Here is a tiny trained network, its code and every weight. The questions are about switching its units off for an input and a class, where a switched-off unit gives its printed mean instead of its output.

import numpy as np


def w(rows, s, z=0):
    codes = np.array(rows[::2]) - 128.0
    scale = np.full(codes.shape[1], s)
    scale[-1] = z or s
    return codes * scale


def f(y):
    return y / 2 * (1 + np.tanh(0.7978845608 * (y + 0.044715 * y**3)))


def log_softmax(a):
    a = a - a.max(-1, keepdims=True)
    return a - np.log(np.exp(a).sum(-1, keepdims=True))


def net(x, mask):
    res = np.array(x, float).reshape(1, 7) / 4 @ E
    y = f(res @ A[0][:, :-1].T + A[0][:, -1])
    res = res + np.where(mask, y, B[0][:, -1]) @ B[0][:, :-1]
    return log_softmax(res[-1] @ U[:, :-1].T + U[:, -1])


A, B = {}, {}
E = w([
[92,179,148,127,128,147,253,69,157],'x0',
[109,163,45,199,124,102,142,190,171],'x1',
[128,127,129,129,128,130,128,126,126],'x2',
[154,79,98,107,133,249,153,179,158],'x3',
[96,31,214,157,119,82,176,197,159],'x4',
[209,147,114,59,135,85,165,174,137],'x5',
[156,133,130,185,133,140,179,161,4],'x6',
],0.0051)
A[0] = w([
[118,156,122,139,121,144,228,80,146,92],'n1',
[114,122,127,82,118,117,78,91,248,61],'n2',
[141,114,113,120,126,245,138,186,145,75],'n3',
[107,169,132,151,127,27,115,105,110,70],'n4',
[243,169,105,32,126,47,184,189,139,64],'n5',
[153,123,124,179,128,145,165,152,10,58],'n6',
[137,188,79,127,125,162,87,81,116,80],'n7',
[107,158,135,119,127,139,211,101,154,73],'n8',
[103,127,133,81,134,121,81,106,245,72],'n9',
[141,85,218,67,134,172,110,81,62,84],'n10',
[100,89,190,128,115,93,147,178,150,72],'n11',
[146,90,200,63,118,145,114,56,89,63],'n12',
[105,179,156,118,114,151,117,165,125,246],'n13',
[89,166,151,143,130,44,99,90,96,93],'n14',
[132,55,180,161,131,91,148,141,166,112],'n15',
[101,69,175,150,125,99,164,171,151,50],'n16',
[160,170,68,110,136,162,98,76,117,93],'n17',
[104,158,32,226,126,95,142,203,170,90],'n18',
[153,82,104,135,129,115,51,159,99,71],'n19',
[96,159,145,137,128,146,215,84,132,78],'n20',
[151,202,98,125,133,167,89,88,114,59],'n21',
[142,142,124,158,126,139,166,167,2,54],'n22',
[122,54,175,169,142,102,160,155,163,62],'n23',
[150,87,103,126,133,232,148,154,150,66],'n24',
[123,165,152,151,117,11,102,80,91,26],'n25',
[130,91,96,147,138,111,141,92,138,254],'n26',
[147,103,111,124,104,118,45,179,100,84],'n27',
[149,101,120,127,124,114,57,159,96,51],'n28',
[48,105,147,226,136,192,67,77,124,68],'n29',
[134,78,109,141,149,133,32,161,105,106],'n30',
[60,114,125,224,110,186,91,90,121,66],'n31',
[134,184,87,109,120,153,105,98,100,43],'n32',
[125,92,115,117,125,252,142,165,149,54],'n33',
[118,147,137,127,127,136,212,88,161,64],'n34',
],0.009,0.0063)
B[0] = w([
[115,147,213,138,128,123,116,123,140,178],'n1',
[132,119,92,254,132,151,133,127,129,182],'n2',
[159,95,110,123,132,29,128,113,108,176],'n3',
[173,102,125,133,135,56,136,125,142,164],'n4',
[79,7,124,62,123,193,125,120,164,187],'n5',
[126,114,79,237,132,177,118,112,117,163],'n6',
[76,152,110,92,127,123,131,129,70,157],'n7',
[105,154,182,133,125,111,94,134,158,153],'n8',
[137,117,95,245,136,158,132,114,128,184],'n9',
[196,193,89,88,125,155,140,130,177,176],'n10',
[90,152,85,107,129,124,128,128,75,157],'n11',
[151,197,66,105,134,145,129,138,202,161],'n12',
[178,119,166,118,124,151,140,145,62,239],'n13',
[171,91,119,112,132,59,134,136,118,176],'n14',
[113,158,106,100,128,131,126,130,49,182],'n15',
[60,157,90,110,118,112,117,122,91,155],'n16',
[87,163,118,108,123,123,136,145,55,162],'n17',
[198,230,74,69,131,172,133,114,202,211],'n18',
[94,156,202,142,129,117,123,119,159,144],'n19',
[106,148,198,158,129,129,116,132,152,169],'n20',
[74,160,101,101,119,103,123,136,78,148],'n21',
[122,115,76,242,129,162,119,125,128,162],'n22',
[67,156,101,107,128,117,123,124,78,162],'n23',
[154,105,109,127,128,28,124,115,126,166],'n24',
[141,87,94,146,133,20,133,125,160,164],'n25',
[193,120,166,113,124,154,125,140,56,254],'n26',
[99,153,213,146,129,128,140,123,144,151],'n27',
[80,157,176,149,130,100,127,124,184,128],'n28',
[98,36,126,66,127,187,139,133,160,184],'n29',
[117,151,229,128,120,123,129,128,127,169],'n30',
[94,52,114,89,126,168,128,132,182,168],'n31',
[59,151,95,115,136,95,136,143,114,131],'n32',
[158,102,118,129,136,19,133,135,142,171],'n33',
[96,158,181,139,123,110,109,141,165,149],'n34',
],0.029,0.0052)
U = w([
[187,82,111,117,140,1,145,120,120,110],'0',
[53,181,85,91,109,119,129,148,35,102],'1',
[139,119,87,248,134,171,128,104,128,94],'2',
[107,173,246,132,115,116,104,130,169,111],'3',
[176,124,138,109,116,142,144,141,102,247],'4',
[197,207,78,72,128,156,154,126,197,93],'5',
[102,29,113,68,116,171,145,127,160,110],'6',
],0.0063,0.015)

Each question gives the input, the list of numbers given to net, and the class t.
The units are the neurons (one row each of A and B). Each row of codes is followed by its name. A weight is (code - 128) times the scale printed after its matrix; where a second scale follows, it is the last column's (A, B and U).
mask holds one flag per neuron, in row order. A switched-off neuron (its flag False) gives its mean, the last column of its row in B, instead of its output. The means were averaged over made-up inputs and are rounded, as every weight is.
A unit's drop is (log p(t) with every unit on - log p(t) with that unit switched off) / (log p(t) with every unit on - log p(t) with every unit switched off).
The circuit of an input: a set's keep is (log p(t) with only the set's units on - log p(t) with every unit switched off) / (log p(t) with every unit on - log p(t) with every unit switched off). Starting from the 12 units with the biggest drops (on a tie, the unit counted first), units are removed one at a time, each time the one whose removal leaves the highest keep (on an exact tie, the one counted first), for as long as the keep stays at least 0.8.
circuit, biggest first: the units of the circuit, biggest drop first
unit that matters most: the unit with the biggest drop
k most important neurons: the k neurons with the biggest drops, biggest first
drop of u: that unit's drop, to one decimal
input [6,8,2,-3,-8,-6,-8], class 1: unit that matters most => n7
input [4,4,0,-3,-5,1,3], class 1: circuit, biggest first => (n7, n21)
input [1,-1,7,7,8,-8,7], class 1: 2 most important neurons => (n23, n16)
input [-1,3,1,-4,2,-7,2], class 6: circuit, biggest first => (n29, n31)
input [-8,2,-3,8,-6,-3,-4], class 0: 2 most important neurons => (n3, n33)
input [0,6,-4,-1,0,7,7], class 2: 3 most important neurons => (n22, n6, n29)
input [8,5,8,8,-3,8,-3], class 0: 2 most important neurons => (n3, n24)
input [-8,7,6,-4,4,0,-3], class 3: 3 most important neurons => (n30, n27, n19)
input [-4,-3,-7,3,0,6,-7], class 2: circuit, biggest first => (n2, n9)
input [-7,6,-5,0,7,5,-3], class 1: 4 most important neurons => (n15, n11, n23, n16)
input [-6,7,6,8,0,-8,-6], class 0: 4 most important neurons => (n33, n3, n24, n5)
input [-2,3,1,3,2,6,7], class 2: 2 most important neurons => (n22, n6)
input [5,5,-5,2,-2,-5,0], class 3: circuit, biggest first => (n1, n20)
input [6,6,4,8,-6,-1,4], class 0: circuit, biggest first => (n3)
input [-2,-8,7,0,7,6,-2], class 5: 2 most important neurons => (n10, n12)
input [8,2,-6,8,-5,6,-3], class 0: 2 most important neurons => (n3, n24)
input [2,0,7,-4,5,-8,-3], class 6: 2 most important neurons => (n29, n31)
input [1,-7,2,0,-6,7,-5], class 5: 2 most important neurons => (n12, n10)
input [-3,6,-6,-6,-5,8,8], class 2: 2 most important neurons => (n22, n6)
input [6,-8,2,6,5,-5,7], class 5: circuit, biggest first => (n10)
input [3,8,-2,-7,-6,-1,2], class 5: 2 most important neurons => (n18, n3)
input [8,7,5,3,4,-3,3], class 3: 2 most important neurons => (n1, n20)
input [4,8,3,2,3,-4,2], class 5: drop of n18 => 1.0
input [8,-2,2,-6,0,6,-5], class 3: drop of n1 => 0.1
input [-7,6,-7,7,-2,5,7], class 0: drop of n3 => 3.1
input [4,-8,-7,1,6,3,0], class 5: drop of n12 => 0.3
input [-4,2,-3,-8,6,0,5], class 0: circuit, biggest first => (n25)
